[100 = 0]
[91, 111, 96, 96, 96, 106, 90, 106, 97, 102, 104, 102, 87, 102, 103, 81, 83, 104, 97, 97, 93, 104, 98, 99, 87, 92, 94, 98, 84, 111, 108, 112, 89, 110, 101, 100, 99]	(14), <93>
[80, 103, 93, 100, 86, 103, 91, 103, 96, 106, 98, 99, 89, 102, 121, 89, 102, 107, 103, 101, 101, 114, 94, 100, 119, 65, 101, 101, 83, 106, 109, 119, 100, 136, 100, 114, 116]	(19), <88>
[88, 131, 100, 96, 97, 104, 91, 117, 98, 105, 103, 99, 85, 96, 107, 77, 91, 101, 99, 102, 97, 103, 95, 98, 105, 97, 87, 91, 69, 112, 100, 114, 83, 113, 104, 100, 93]	(14), <93>
[94, 92, 97, 99, 91, 98, 90, 102, 100, 106, 93, 102, 92, 103, 120, 93, 104, 104, 107, 103, 101, 111, 95, 102, 108, 85, 112, 110, 93, 103, 107, 123, 102, 123, 99, 111, 106]	(14), <88>
[95, 124, 106, 101, 95, 104, 96, 115, 100, 98, 101, 99, 97, 100, 97, 78, 102, 102, 102, 101, 100, 104, 100, 99, 125, 101, 76, 95, 89, 106, 105, 108, 94, 89, 105, 93, 91]	(18), <93>
[83, 80, 91, 98, 94, 108, 82, 100, 95, 107, 104, 99, 93, 119, 97, 94, 77, 107, 97, 98, 97, 123, 100, 103, 110, 86, 107, 99, 91, 107, 120, 118, 90, 117, 96, 108, 88]	(14), <88>
[97, 100, 93, 101, 94, 102, 101, 97, 92, 103, 95, 95, 107, 110, 108, 108, 97, 101, 97, 102, 103, 108, 99, 100, 130, 78, 110, 93, 110, 102, 105, 107, 110, 111, 96, 105, 103]	(18), <88>
[99, 124, 99, 101, 96, 111, 100, 110, 84, 102, 98, 95, 95, 108, 112, 94, 92, 102, 98, 107, 100, 99, 100, 100, 108, 93, 82, 81, 92, 115, 109, 118, 106, 104, 106, 92, 103]	(18), <93>
[80, 107, 93, 97, 96, 111, 94, 112, 96, 109, 107, 98, 83, 102, 111, 93, 82, 105, 91, 103, 98, 102, 99, 99, 97, 85, 82, 84, 68, 112, 102, 107, 90, 117, 102, 102, 119]	(19), <93>
[96, 127, 99, 99, 97, 107, 101, 116, 100, 103, 100, 102, 87, 95, 112, 87, 95, 102, 98, 105, 97, 95, 99, 104, 90, 96, 84, 91, 81, 111, 103, 118, 93, 104, 104, 96, 112]	(19), <93>
[99, 108, 91, 96, 94, 101, 98, 96, 95, 102, 98, 99, 105, 103, 116, 115, 92, 103, 89, 103, 100, 111, 99, 103, 122, 75, 125, 95, 108, 104, 94, 105, 108, 117, 91, 108, 124]	(18), <88>
[84, 114, 91, 96, 94, 108, 89, 110, 95, 106, 106, 99, 85, 103, 106, 89, 81, 104, 91, 96, 95, 103, 98, 99, 94, 79, 95, 90, 79, 113, 108, 110, 84, 116, 101, 103, 104]	(14), <93>
[105, 144, 93, 96, 91, 98, 102, 92, 92, 97, 94, 97, 97, 97, 118, 95, 90, 99, 105, 96, 95, 97, 99, 100, 76, 78, 126, 97, 106, 108, 102, 114, 101, 132, 94, 109, 115]	(18), <88>
[96, 112, 91, 102, 91, 104, 96, 92, 91, 100, 95, 94, 105, 111, 115, 100, 97, 103, 99, 101, 103, 112, 98, 105, 124, 71, 116, 98, 111, 104, 106, 113, 112, 122, 95, 107, 106]	(18), <88>
[92, 133, 94, 98, 80, 106, 92, 113, 92, 102, 90, 94, 92, 102, 120, 73, 107, 108, 99, 98, 102, 116, 95, 102, 138, 58, 91, 98, 98, 113, 113, 132, 101, 125, 100, 104, 111]	(18), <88>
[70, 72, 94, 105, 84, 110, 79, 110, 93, 114, 104, 94, 102, 119, 123, 97, 109, 114, 96, 106, 110, 137, 97, 101, 180, 48, 78, 88, 87, 103, 119, 119, 106, 116, 103, 103, 109]	(14), <88>
[82, 127, 97, 101, 96, 114, 93, 115, 92, 107, 107, 95, 95, 109, 108, 99, 87, 106, 89, 104, 104, 109, 100, 98, 143, 74, 70, 72, 79, 113, 109, 106, 98, 100, 104, 95, 104]	(18), <93>
[92, 153, 102, 99, 98, 97, 94, 116, 101, 104, 101, 102, 92, 94, 108, 83, 97, 102, 98, 95, 98, 108, 97, 96, 126, 85, 94, 103, 79, 105, 97, 107, 79, 108, 101, 107, 93]	(15), <93>
[84, 135, 100, 100, 90, 106, 94, 120, 100, 106, 99, 99, 79, 93, 116, 71, 99, 106, 106, 103, 97, 102, 96, 99, 103, 86, 75, 95, 63, 113, 100, 123, 91, 122, 105, 99, 111]	(14), <93>
[91, 167, 100, 99, 91, 103, 98, 116, 97, 104, 98, 96, 89, 98, 110, 69, 96, 104, 99, 99, 98, 105, 95, 97, 123, 78, 82, 95, 82, 112, 97, 119, 92, 115, 101, 102, 104]	(18), <93>
[88, 103, 97, 97, 83, 100, 90, 110, 96, 102, 89, 96, 88, 99, 127, 69, 115, 105, 113, 110, 102, 114, 92, 102, 116, 76, 96, 107, 81, 105, 108, 136, 106, 137, 100, 104, 115]	(19), <88>
[92, 125, 96, 99, 99, 106, 91, 111, 98, 102, 107, 104, 95, 104, 92, 90, 81, 103, 87, 94, 98, 111, 100, 99, 121, 87, 94, 100, 100, 109, 108, 107, 83, 87, 100, 101, 88]	(14), <93>
[85, 98, 95, 95, 98, 106, 87, 105, 99, 106, 106, 104, 83, 103, 104, 90, 78, 105, 99, 96, 92, 106, 100, 99, 76, 93, 99, 99, 78, 111, 113, 109, 83, 115, 104, 105, 99]	(14), <93>
[91, 138, 99, 99, 103, 103, 93, 114, 100, 105, 105, 102, 95, 99, 98, 97, 88, 106, 91, 95, 97, 106, 98, 98, 126, 90, 90, 94, 85, 106, 102, 98, 80, 94, 102, 103, 89]	(15), <93>
[100, 124, 95, 93, 98, 97, 96, 111, 103, 101, 101, 108, 86, 84, 108, 98, 90, 97, 97, 96, 89, 92, 99, 99, 64, 106, 112, 102, 79, 105, 95, 102, 79, 112, 99, 106, 108]	(14), <93>
[97, 142, 97, 98, 99, 105, 101, 110, 98, 101, 100, 100, 91, 100, 101, 94, 87, 99, 94, 101, 93, 93, 100, 98, 96, 96, 90, 89, 89, 112, 101, 109, 92, 99, 104, 101, 99]	(18), <93>
[93, 117, 95, 101, 89, 104, 96, 102, 98, 104, 94, 103, 93, 102, 117, 95, 102, 106, 100, 102, 101, 109, 96, 102, 116, 69, 105, 102, 104, 107, 112, 120, 107, 117, 102, 103, 113]	(19), <88>
[93, 68, 94, 99, 95, 106, 92, 95, 98, 103, 101, 97, 95, 112, 108, 100, 91, 104, 99, 103, 101, 109, 100, 103, 94, 96, 105, 101, 96, 105, 106, 99, 106, 110, 102, 102, 106]	(14), <88>
[87, 153, 99, 100, 102, 101, 95, 107, 100, 107, 108, 101, 93, 96, 111, 97, 87, 104, 96, 95, 96, 107, 99, 98, 120, 80, 96, 95, 78, 106, 94, 97, 80, 114, 100, 107, 102]	(15), <93>
[90, 113, 96, 97, 95, 107, 93, 118, 99, 105, 104, 102, 92, 104, 103, 94, 86, 105, 86, 99, 100, 109, 96, 101, 123, 87, 89, 94, 90, 110, 106, 110, 90, 96, 102, 98, 100]	(14), <93>
[91, 159, 97, 98, 95, 106, 100, 117, 92, 104, 97, 95, 89, 98, 116, 80, 95, 103, 102, 103, 104, 100, 96, 99, 109, 81, 85, 86, 80, 115, 106, 122, 97, 117, 103, 101, 100]	(18), <93>
[104, 125, 92, 99, 94, 103, 105, 92, 94, 104, 93, 102, 102, 102, 120, 113, 95, 101, 98, 102, 100, 100, 99, 102, 97, 75, 126, 96, 113, 107, 102, 112, 110, 120, 96, 109, 121]	(18), <88>
[87, 117, 92, 101, 95, 97, 93, 100, 98, 108, 100, 99, 98, 102, 116, 110, 95, 103, 96, 98, 101, 112, 98, 101, 127, 71, 119, 102, 91, 101, 101, 104, 95, 123, 100, 114, 107]	(15), <88>
[89, 96, 92, 95, 92, 103, 85, 90, 94, 106, 97, 96, 89, 109, 134, 99, 87, 104, 110, 105, 96, 109, 99, 104, 78, 84, 122, 99, 83, 109, 106, 124, 107, 145, 98, 109, 120]	(14), <88>
[97, 119, 100, 97, 98, 103, 93, 118, 100, 103, 105, 103, 93, 97, 95, 93, 90, 98, 88, 99, 96, 100, 100, 97, 109, 99, 92, 92, 90, 109, 106, 105, 82, 92, 101, 98, 92]	(14), <93>
[95, 140, 98, 98, 91, 97, 96, 102, 99, 102, 97, 101, 96, 95, 121, 92, 104, 104, 110, 99, 98, 111, 95, 99, 121, 73, 113, 107, 95, 102, 98, 112, 98, 125, 98, 109, 111]	(15), <88>
[92, 149, 98, 96, 94, 100, 93, 115, 100, 102, 101, 101, 84, 87, 111, 77, 97, 102, 106, 95, 91, 104, 92, 97, 97, 82, 90, 100, 76, 110, 102, 111, 81, 118, 100, 105, 104]	(14), <93>
[88, 154, 96, 98, 91, 107, 88, 113, 99, 102, 105, 100, 86, 102, 105, 72, 80, 106, 97, 95, 94, 112, 97, 100, 116, 72, 89, 101, 82, 115, 108, 117, 81, 114, 102, 104, 99]	(14), <93>
[91, 107, 95, 97, 92, 101, 90, 100, 96, 103, 97, 99, 93, 103, 115, 91, 96, 103, 106, 100, 98, 107, 97, 102, 99, 83, 105, 100, 93, 107, 112, 117, 98, 122, 100, 104, 103]	(14), <88>
[82, 161, 93, 101, 92, 113, 102, 112, 92, 105, 102, 97, 88, 97, 111, 84, 89, 106, 92, 100, 101, 102, 98, 97, 127, 61, 71, 79, 81, 115, 105, 110, 97, 118, 102, 100, 120]	(18), <93>
[106, 101, 97, 93, 97, 96, 103, 86, 100, 96, 97, 103, 93, 97, 122, 103, 89, 98, 110, 101, 90, 97, 99, 103, 47, 104, 132, 111, 94, 105, 95, 111, 103, 131, 97, 107, 118]	(14), <88>
[100, 141, 100, 97, 96, 104, 96, 113, 98, 99, 98, 101, 94, 98, 109, 86, 94, 99, 98, 100, 96, 101, 99, 99, 103, 95, 96, 96, 93, 111, 104, 116, 89, 102, 102, 99, 91]	(18), <93>
[87, 84, 94, 101, 94, 107, 95, 96, 97, 110, 97, 101, 92, 111, 117, 111, 93, 107, 101, 105, 102, 106, 99, 100, 97, 81, 108, 93, 93, 107, 111, 114, 111, 119, 102, 107, 116]	(19), <88>
[90, 90, 94, 101, 91, 100, 88, 93, 96, 105, 95, 97, 95, 106, 117, 97, 102, 102, 108, 100, 102, 111, 99, 100, 105, 78, 112, 102, 97, 104, 115, 116, 102, 128, 99, 108, 102]	(14), <88>

[101, 101, 102, 99, 105, 97, 105, 112, 93, 99, 101, 100, 107, 103, 104, 103, 101, 104, 94, 98, 102, 103, 96, 98, 100, 94, 101, 105, 99, 98, 108, 113, 106, 101, 103, 98, 98]	(62), [61]
[99, 100, 100, 97, 103, 101, 104, 109, 99, 95, 100, 100, 100, 103, 99, 102, 102, 105, 94, 100, 100, 99, 96, 98, 103, 99, 99, 99, 100, 98, 107, 106, 98, 104, 103, 101, 100]	(61), [61]
[96, 104, 100, 98, 105, 94, 108, 112, 96, 95, 100, 100, 95, 103, 95, 99, 103, 109, 94, 98, 102, 100, 98, 97, 107, 95, 97, 103, 94, 97, 105, 105, 99, 107, 103, 101, 100]	(56), [61]
[104, 97, 103, 98, 103, 102, 101, 107, 97, 98, 101, 97, 102, 103, 103, 102, 99, 102, 97, 101, 103, 98, 99, 101, 99, 101, 99, 95, 102, 100, 108, 108, 98, 103, 99, 98, 100]	(67), [61]
[101, 101, 104, 99, 101, 105, 99, 103, 98, 100, 102, 101, 109, 100, 102, 106, 100, 99, 97, 100, 98, 101, 97, 101, 94, 100, 102, 104, 103, 98, 102, 110, 103, 102, 101, 97, 98]	(67), [61]
[98, 99, 96, 95, 97, 96, 102, 106, 102, 94, 104, 104, 100, 103, 107, 103, 101, 102, 97, 102, 102, 95, 91, 101, 110, 105, 101, 98, 105, 102, 107, 101, 95, 102, 108, 100, 100]	(67), [65]
[100, 101, 98, 101, 101, 93, 103, 100, 98, 104, 98, 100, 95, 102, 100, 98, 101, 101, 101, 97, 102, 100, 101, 100, 105, 96, 100, 102, 98, 101, 99, 98, 102, 102, 100, 100, 100]	(56), [65]
[107, 99, 104, 99, 106, 106, 103, 110, 95, 97, 99, 98, 107, 99, 101, 102, 99, 103, 94, 99, 100, 100, 98, 99, 96, 98, 100, 97, 99, 98, 109, 109, 102, 102, 100, 100, 99]	(67), [61]
[100, 103, 104, 101, 107, 96, 107, 106, 93, 104, 97, 93, 93, 105, 95, 98, 101, 102, 100, 95, 108, 103, 106, 97, 99, 90, 96, 104, 96, 99, 99, 106, 104, 105, 92, 97, 101]	(56), [61]
[101, 100, 104, 98, 104, 105, 101, 105, 97, 101, 102, 96, 101, 103, 100, 102, 101, 99, 98, 101, 102, 99, 100, 100, 95, 100, 98, 100, 101, 97, 103, 108, 102, 101, 96, 97, 99]	(67), [61]
[103, 98, 98, 100, 101, 98, 103, 108, 98, 93, 100, 104, 103, 98, 100, 100, 101, 106, 96, 99, 98, 100, 94, 100, 106, 99, 102, 100, 98, 100, 108, 99, 97, 103, 106, 104, 100]	(62), [65]
[102, 102, 103, 98, 107, 100, 108, 115, 92, 97, 100, 100, 107, 101, 99, 102, 102, 105, 94, 97, 100, 104, 96, 97, 100, 93, 100, 104, 96, 95, 108, 111, 104, 103, 102, 99, 98]	(62), [61]
[95, 102, 100, 94, 102, 101, 104, 111, 98, 97, 103, 100, 100, 107, 101, 104, 102, 104, 93, 100, 104, 97, 95, 98, 103, 98, 98, 103, 103, 96, 108, 111, 98, 104, 102, 102, 99]	(67), [61]
[106, 96, 102, 97, 102, 101, 105, 114, 93, 94, 102, 99, 109, 103, 106, 103, 99, 104, 94, 99, 101, 99, 93, 100, 100, 99, 99, 97, 103, 98, 112, 112, 101, 102, 107, 99, 98]	(61), [61]
[107, 92, 97, 99, 103, 90, 107, 115, 98, 92, 100, 103, 98, 102, 105, 98, 99, 107, 95, 98, 101, 96, 93, 100, 114, 102, 99, 91, 100, 104, 112, 94, 96, 109, 110, 103, 102]	(67), [65]
[111, 91, 102, 102, 103, 97, 103, 109, 95, 98, 100, 98, 106, 101, 108, 99, 98, 100, 100, 98, 102, 98, 97, 105, 101, 101, 100, 92, 103, 105, 111, 106, 101, 103, 102, 100, 99]	(67), [65]
[96, 102, 101, 96, 101, 102, 101, 105, 99, 101, 103, 98, 101, 107, 104, 104, 101, 98, 99, 102, 105, 97, 97, 101, 99, 99, 99, 99, 106, 99, 103, 111, 100, 101, 97, 95, 101]	(67), [61]
[94, 106, 100, 96, 105, 98, 108, 112, 96, 98, 101, 98, 102, 104, 99, 103, 101, 106, 92, 98, 103, 101, 97, 97, 101, 93, 98, 107, 97, 95, 105, 112, 103, 104, 99, 98, 99]	(62), [61]
[105, 93, 94, 97, 96, 89, 104, 110, 101, 92, 103, 106, 102, 102, 113, 101, 99, 104, 98, 100, 100, 96, 89, 102, 115, 106, 102, 94, 105, 105, 110, 97, 95, 105, 112, 102, 100]	(67), [65]
[96, 96, 96, 93, 98, 92, 105, 111, 101, 94, 106, 103, 94, 109, 108, 104, 100, 101, 96, 100, 107, 89, 91, 102, 113, 104, 98, 93, 108, 103, 110, 103, 94, 107, 105, 99, 100]	(67), [65]
[107, 93, 98, 99, 99, 99, 99, 103, 103, 96, 102, 102, 102, 99, 106, 101, 99, 100, 100, 102, 99, 96, 96, 103, 104, 108, 101, 91, 104, 103, 106, 97, 95, 102, 104, 103, 103]	(67), [65]
[103, 94, 96, 102, 100, 82, 105, 103, 98, 105, 99, 96, 82, 106, 102, 95, 99, 96, 107, 96, 111, 96, 105, 100, 113, 98, 96, 93, 100, 108, 101, 89, 96, 107, 98, 98, 102]	(60), [65]
[92, 102, 97, 92, 99, 105, 102, 107, 103, 93, 106, 102, 95, 105, 101, 104, 101, 103, 94, 103, 109, 92, 93, 99, 106, 106, 96, 98, 103, 97, 107, 104, 93, 104, 104, 101, 102]	(67), [65]
[101, 98, 102, 99, 99, 100, 100, 104, 98, 100, 101, 99, 107, 103, 106, 102, 99, 98, 98, 100, 101, 100, 96, 105, 98, 100, 101, 98, 105, 101, 104, 107, 102, 99, 100, 98, 98]	(67), [65]
[112, 94, 103, 101, 104, 97, 103, 110, 94, 97, 98, 99, 111, 99, 106, 100, 98, 102, 97, 98, 99, 103, 97, 101, 99, 99, 101, 97, 101, 101, 109, 108, 104, 102, 104, 98, 99]	(67), [65]
[100, 98, 95, 98, 98, 95, 105, 108, 100, 91, 102, 105, 100, 100, 103, 101, 102, 107, 95, 101, 100, 95, 91, 100, 112, 103, 100, 99, 101, 101, 110, 99, 95, 106, 111, 104, 100]	(61), [65]
[107, 91, 93, 97, 94, 85, 104, 109, 101, 91, 104, 109, 109, 99, 115, 100, 98, 103, 97, 100, 99, 97, 86, 102, 116, 96, 104, 96, 105, 107, 112, 95, 95, 101, 118, 102, 102]	(67), [65]
[99, 97, 99, 96, 100, 94, 105, 110, 97, 101, 104, 98, 102, 107, 108, 103, 100, 98, 99, 99, 106, 97, 96, 102, 103, 97, 98, 97, 106, 101, 107, 109, 102, 103, 99, 95, 100]	(67), [61]
[110, 98, 104, 100, 107, 97, 109, 114, 92, 97, 98, 97, 108, 100, 103, 101, 99, 105, 95, 97, 101, 104, 99, 100, 100, 93, 100, 99, 98, 99, 109, 110, 103, 105, 102, 100, 99]	(62), [61]
[95, 102, 96, 98, 99, 93, 104, 106, 101, 95, 99, 103, 94, 102, 98, 99, 102, 105, 98, 99, 100, 98, 96, 98, 111, 98, 100, 103, 97, 101, 103, 96, 98, 105, 106, 102, 102]	(61), [65]

[101, 99, 92, 96, 100, 100, 94, 98, 106, 97, 96, 106, 107, 90, 99, 112, 99, 105, 115, 109, 99, 100, 116, 97, 98, 107, 97, 94, 95, 103, 109, 100, 101, 99, 100, 100, 95]	[30], (85)
[97, 102, 105, 103, 103, 97, 97, 105, 109, 102, 108, 90, 91, 98, 101, 98, 98, 93, 102, 98, 107, 102, 104, 94, 91, 101, 102, 102, 98, 101, 104, 101, 103, 96, 97, 109, 101]	[34], (85)
[94, 104, 88, 108, 96, 93, 99, 97, 98, 104, 95, 100, 98, 89, 103, 96, 99, 101, 109, 98, 100, 113, 90, 97, 77, 104, 103, 95, 103, 96, 91, 96, 104, 105, 101, 86, 98]	[34], (81)
[103, 97, 93, 95, 102, 103, 93, 86, 103, 100, 93, 104, 113, 101, 94, 108, 99, 107, 104, 115, 98, 87, 115, 107, 117, 107, 93, 98, 100, 107, 113, 98, 76, 92, 98, 105, 95]	[30], (85)
[96, 108, 110, 98, 106, 97, 106, 109, 97, 101, 102, 89, 96, 103, 107, 94, 100, 92, 107, 103, 94, 108, 91, 100, 98, 98, 107, 99, 103, 102, 101, 103, 117, 103, 103, 105, 101]	[34], (85)
[103, 97, 77, 99, 96, 98, 99, 95, 99, 101, 99, 101, 104, 96, 98, 103, 101, 105, 100, 102, 101, 99, 101, 103, 106, 97, 97, 94, 104, 100, 103, 96, 84, 103, 99, 97, 97]	[30], (81)
[101, 103, 113, 101, 95, 98, 104, 104, 99, 108, 92, 107, 97, 101, 104, 96, 104, 110, 102, 97, 99, 100, 86, 97, 97, 89, 98, 96, 105, 100, 95, 100, 122, 104, 101, 84, 96]	[34], (81)
[100, 102, 93, 104, 95, 100, 105, 92, 99, 97, 93, 99, 104, 96, 111, 107, 104, 109, 100, 112, 97, 95, 95, 100, 87, 95, 100, 89, 105, 109, 96, 101, 93, 98, 100, 100, 111]	[30], (81)
[98, 103, 79, 92, 96, 103, 99, 87, 95, 104, 93, 112, 106, 99, 102, 103, 99, 105, 109, 101, 97, 96, 106, 96, 97, 103, 94, 97, 96, 107, 102, 96, 98, 103, 102, 90, 91]	[30], (81)
[105, 96, 94, 105, 96, 98, 98, 95, 101, 101, 93, 107, 98, 98, 101, 107, 104, 106, 108, 107, 101, 99, 99, 99, 91, 102, 93, 96, 105, 100, 99, 98, 99, 102, 98, 96, 102]	[30], (81)
[97, 102, 107, 95, 101, 105, 104, 109, 96, 104, 107, 73, 92, 102, 113, 84, 104, 98, 96, 105, 107, 91, 88, 103, 107, 90, 111, 103, 101, 101, 96, 103, 100, 108, 99, 117, 102]	[34], (78)
[101, 106, 105, 97, 105, 95, 108, 116, 99, 102, 105, 81, 94, 101, 111, 94, 97, 90, 103, 87, 101, 113, 95, 97, 94, 98, 105, 113, 102, 95, 101, 97, 118, 102, 105, 100, 95]	[34], (78)
[100, 104, 108, 99, 99, 99, 97, 99, 96, 105, 97, 93, 95, 106, 102, 97, 96, 97, 110, 107, 97, 97, 91, 100, 102, 95, 102, 98, 106, 112, 100, 100, 104, 101, 98, 105, 105]	[34], (85)
